Below is a small trained network, with its code and all its weights. Each question gives an input and a class and asks what happens when units are switched off, that is, made to give their printed mean instead of their output.

import numpy as np


def w(rows, s, z=0):
    codes = np.array(rows[::2]) - 128.0
    scale = np.full(codes.shape[1], s)
    scale[-1] = z or s
    return codes * scale


def f(y):
    return np.maximum(y, 0)


def log_softmax(a):
    a = a - a.max(-1, keepdims=True)
    return a - np.log(np.exp(a).sum(-1, keepdims=True))


def net(x, mask):
    res = np.array(x, float).reshape(1, 5) / 4 @ E
    y = f(res @ A[0][:, :-1].T + A[0][:, -1])
    res = res + np.where(mask, y, B[0][:, -1]) @ B[0][:, :-1]
    return log_softmax(res[-1] @ U[:, :-1].T + U[:, -1])


A, B = {}, {}
E = w([
[114,53,131,180,63],'x0',
[79,208,177,181,93],'x1',
[254,151,223,171,131],'x2',
[107,95,190,35,61],'x3',
[71,83,155,144,205],'x4',
],0.01)
A[0] = w([
[165,194,7,121,20,52],'neuron 0',
[128,152,19,225,149,8],'neuron 1',
[42,85,148,157,205,95],'neuron 2',
[105,218,74,44,168,112],'neuron 3',
[188,42,27,67,150,42],'neuron 4',
[73,110,165,53,73,32],'neuron 5',
[23,129,34,106,85,1],'neuron 6',
[146,94,132,189,79,108],'neuron 7',
[32,222,144,179,70,45],'neuron 8',
[77,43,64,190,40,89],'neuron 9',
],0.016,0.0081)
B[0] = w([
[89,2,214,131,162,227],'neuron 0',
[158,155,105,40,21,223],'neuron 1',
[98,36,200,130,143,220],'neuron 2',
[112,208,141,95,210,247],'neuron 3',
[72,164,72,218,67,220],'neuron 4',
[141,133,98,57,59,198],'neuron 5',
[219,117,177,174,97,244],'neuron 6',
[123,187,162,120,159,172],'neuron 7',
[81,142,43,210,94,230],'neuron 8',
[109,205,125,84,227,221],'neuron 9',
],0.025,0.013)
U = w([
[85,119,97,177,121,94],'0',
[135,112,141,30,73,164],'1',
[245,135,201,183,140,255],'2',
[76,49,177,104,156,156],'3',
[123,171,159,100,196,68],'4',
[125,116,139,128,178,115],'5',
[194,83,100,129,196,55],'6',
],0.012,0.0087)

Each question gives the input, the list of numbers given to net, and the class t.
The units are the neurons (one row each of A and B). Each row of codes is followed by its name. A weight is (code - 128) times the scale printed after its matrix; where a second scale follows, it is the last column's (A, B and U).
mask holds one flag per neuron, in row order. A switched-off neuron (its flag False) gives its mean, the last column of its row in B, instead of its output. The means were averaged over made-up inputs and are rounded, as every weight is.
A unit's drop is (log p(t) with every unit on - log p(t) with that unit switched off) / (log p(t) with every unit on - log p(t) with every unit switched off).
The circuit of an input: a set's keep is (log p(t) with only the set's units on - log p(t) with every unit switched off) / (log p(t) with every unit on - log p(t) with every unit switched off). Starting from all 10 units, units are removed one at a time, each time the one whose removal leaves the highest keep (on an exact tie, the one counted first), for as long as the keep stays at least 0.8.
units of the circuit, in order: the units of the circuit, biggest drop first
k most important neurons: the k neurons with the biggest drops, biggest first
drop when u is switched off: that unit's drop, to one decimal
input [2,-5,-6,4,-6], class 2: 4 most important neurons -> (neuron 6; neuron 8; neuron 2; neuron 1)
input [-5,-1,-8,7,4], class 2: units of the circuit, in order -> (neuron 6)
input [4,-1,-1,2,-3], class 4: 2 most important neurons -> (neuron 9; neuron 2)
input [-1,-6,7,1,8], class 3: 2 most important neurons -> (neuron 6; neuron 8)
input [-8,-3,7,-7,-1], class 4: 2 most important neurons -> (neuron 6; neuron 5)
input [-6,6,-8,7,-5], class 2: 2 most important neurons -> (neuron 6; neuron 1)
input [4,-3,2,0,0], class 4: 3 most important neurons -> (neuron 6; neuron 8; neuron 0)
input [-7,0,5,2,-6], class 4: 4 most important neurons -> (neuron 6; neuron 2; neuron 3; neuron 1)
input [6,-6,-1,-1,0], class 0: 2 most important neurons -> (neuron 4; neuron 3)
input [-6,5,3,-7,-4], class 1: 2 most important neurons -> (neuron 1; neuron 4)
input [4,0,5,5,-6], class 3: 2 most important neurons -> (neuron 6; neuron 1)
input [8,7,-1,6,-1], class 4: 4 most important neurons -> (neuron 9; neuron 4; neuron 7; neuron 1)
input [-8,6,-2,-8,1], class 1: 3 most important neurons -> (neuron 1; neuron 9; neuron 4)
input [-2,-8,-2,0,-7], class 0: 2 most important neurons -> (neuron 4; neuron 2)
input [-3,3,2,8,5], class 1: units of the circuit, in order -> (neuron 5)
input [2,-7,-2,-7,5], class 0: 3 most important neurons -> (neuron 4; neuron 5; neuron 0)
input [8,4,7,-6,-8], class 3: 2 most important neurons -> (neuron 0; neuron 6)
input [8,-7,5,7,6], class 4: drop when neuron 1 is switched off -> 0.8
input [-1,-2,5,-5,-7], class 3: drop when neuron 1 is switched off -> 0.0
input [-2,-3,-2,4,-8], class 3: drop when neuron 0 is switched off -> 1.4
input [2,6,5,-5,8], class 3: units of the circuit, in order -> (neuron 2)
input [-1,-3,-6,5,-8], class 3: drop when neuron 0 is switched off -> 3.8
